Below is a small trained network, with its code and all its weights. Each question gives an input and a class and asks what happens when units are switched off, that is, made to give their printed mean instead of their output.

import numpy as np


def w(rows, s, z=0):
    codes = np.array(rows[::2]) - 128.0
    scale = np.full(codes.shape[1], s)
    scale[-1] = z or s
    return codes * scale


def f(y):
    return np.maximum(y, 0)


def log_softmax(a):
    a = a - a.max(-1, keepdims=True)
    return a - np.log(np.exp(a).sum(-1, keepdims=True))


def net(x, mask):
    res = np.array(x, float).reshape(1, 4) / 4 @ E
    y = f(res @ A[0][:, :-1].T + A[0][:, -1])
    res = res + np.where(mask, y, B[0][:, -1]) @ B[0][:, :-1]
    return log_softmax(res[-1] @ U[:, :-1].T + U[:, -1])


A, B = {}, {}
E = w([
[61,3,178,97,107,124,136,20],'x0',
[234,101,52,65,128,134,17,84],'x1',
[121,118,125,137,127,128,114,140],'x2',
[122,157,91,103,6,2,118,142],'x3',
],0.01)
A[0] = w([
[167,132,115,127,200,188,126,128,195],'neuron 1',
[201,186,43,113,87,76,87,153,151],'neuron 2',
[145,43,121,69,118,125,85,63,75],'neuron 3',
[97,80,178,153,195,188,180,107,136],'neuron 4',
[58,104,166,133,73,87,170,115,130],'neuron 5',
[136,118,153,150,254,247,122,110,253],'neuron 6',
[52,76,195,150,135,144,200,96,170],'neuron 7',
[181,161,86,111,184,161,87,153,143],'neuron 8',
[150,55,124,70,110,136,56,54,78],'neuron 9',
[116,200,156,181,133,127,168,212,195],'neuron 10',
[135,173,80,104,52,39,92,143,165],'neuron 11',
[115,136,111,82,51,45,143,154,165],'neuron 12',
[101,185,151,186,132,121,164,194,186],'neuron 13',
[47,101,186,127,112,119,174,111,128],'neuron 14',
[84,130,154,114,74,68,155,131,136],'neuron 15',
[79,78,199,159,188,196,156,97,188],'neuron 16',
[218,167,54,126,141,149,88,151,127],'neuron 17',
[130,117,137,139,224,240,130,118,232],'neuron 18',
[157,100,114,100,143,128,83,102,171],'neuron 19',
[107,105,175,163,180,161,149,108,150],'neuron 20',
],0.0086,0.0056)
B[0] = w([
[144,129,183,114,148,198,99,189,198],'neuron 1',
[161,92,58,93,92,88,165,176,220],'neuron 2',
[49,235,120,190,237,94,165,113,183],'neuron 3',
[182,125,83,151,85,124,231,145,198],'neuron 4',
[57,84,148,73,100,126,62,40,177],'neuron 5',
[189,132,164,137,137,237,168,254,251],'neuron 6',
[149,108,110,171,68,150,158,101,203],'neuron 7',
[166,87,193,96,129,200,92,185,193],'neuron 8',
[74,230,109,188,211,92,181,139,190],'neuron 9',
[57,214,119,157,217,90,136,134,208],'neuron 10',
[124,111,27,112,121,76,170,128,210],'neuron 11',
[84,114,60,112,131,80,100,45,195],'neuron 12',
[47,198,116,153,189,87,129,102,198],'neuron 13',
[138,54,137,107,53,164,107,68,179],'neuron 14',
[66,114,158,88,133,116,58,60,171],'neuron 15',
[161,126,100,178,94,144,211,132,213],'neuron 16',
[220,42,149,79,58,165,106,207,205],'neuron 17',
[172,125,173,132,137,246,165,243,231],'neuron 18',
[150,144,141,149,158,133,145,208,178],'neuron 19',
[163,119,96,164,104,124,210,145,179],'neuron 20',
],0.0073,0.016)
U = w([
[115,248,188,193,242,157,145,148,246],'0',
[188,30,69,129,1,126,175,148,102],'1',
[67,222,80,118,232,38,86,98,209],'2',
[88,18,175,101,38,125,39,45,20],'3',
[174,33,214,43,127,176,50,177,8],'4',
],0.0087,0.0015)

Each question gives the input, the list of numbers given to net, and the class t.
The units are the neurons (one row each of A and B). Each row of codes is followed by its name. A weight is (code - 128) times the scale printed after its matrix; where a second scale follows, it is the last column's (A, B and U).
mask holds one flag per neuron, in row order. A switched-off neuron (its flag False) gives its mean, the last column of its row in B, instead of its output. The means were averaged over made-up inputs and are rounded, as every weight is.
A unit's drop is (log p(t) with every unit on - log p(t) with that unit switched off) / (log p(t) with every unit on - log p(t) with every unit switched off).
The circuit of an input: a set's keep is (log p(t) with only the set's units on - log p(t) with every unit switched off) / (log p(t) with every unit on - log p(t) with every unit switched off). Starting from the 12 units with the biggest drops (on a tie, the unit counted first), units are removed one at a time, each time the one whose removal leaves the highest keep (on an exact tie, the one counted first), for as long as the keep stays at least 0.8.
circuit, biggest first: the units of the circuit, biggest drop first
k most important neurons: the k neurons with the biggest drops, biggest first
drop when u is switched off: that unit's drop, to one decimal
input [-3,-2,5,1], class 2: circuit, biggest first => neuron 6; neuron 18
input [-7,-1,3,1], class 2: circuit, biggest first => neuron 6; neuron 18
input [1,0,-8,-6], class 1: most important neuron => neuron 10
input [0,3,-7,-2], class 4: 2 most important neurons => neuron 10; neuron 13
input [5,7,7,1], class 2: 2 most important neurons => neuron 6; neuron 18
input [2,8,0,-8], class 0: 2 most important neurons => neuron 9; neuron 3
input [0,2,-3,-5], class 4: 4 most important neurons => neuron 10; neuron 13; neuron 3; neuron 9
input [-7,0,4,6], class 2: 3 most important neurons => neuron 10; neuron 13; neuron 6
input [2,5,-4,1], class 2: drop when neuron 18 is switched off => 0.1
input [2,7,1,0], class 0: drop when neuron 3 is switched off => 0.2
input [3,8,0,-7], class 0: drop when neuron 3 is switched off => 0.1
input [-3,7,0,-8], class 4: drop when neuron 7 is switched off => 0.0
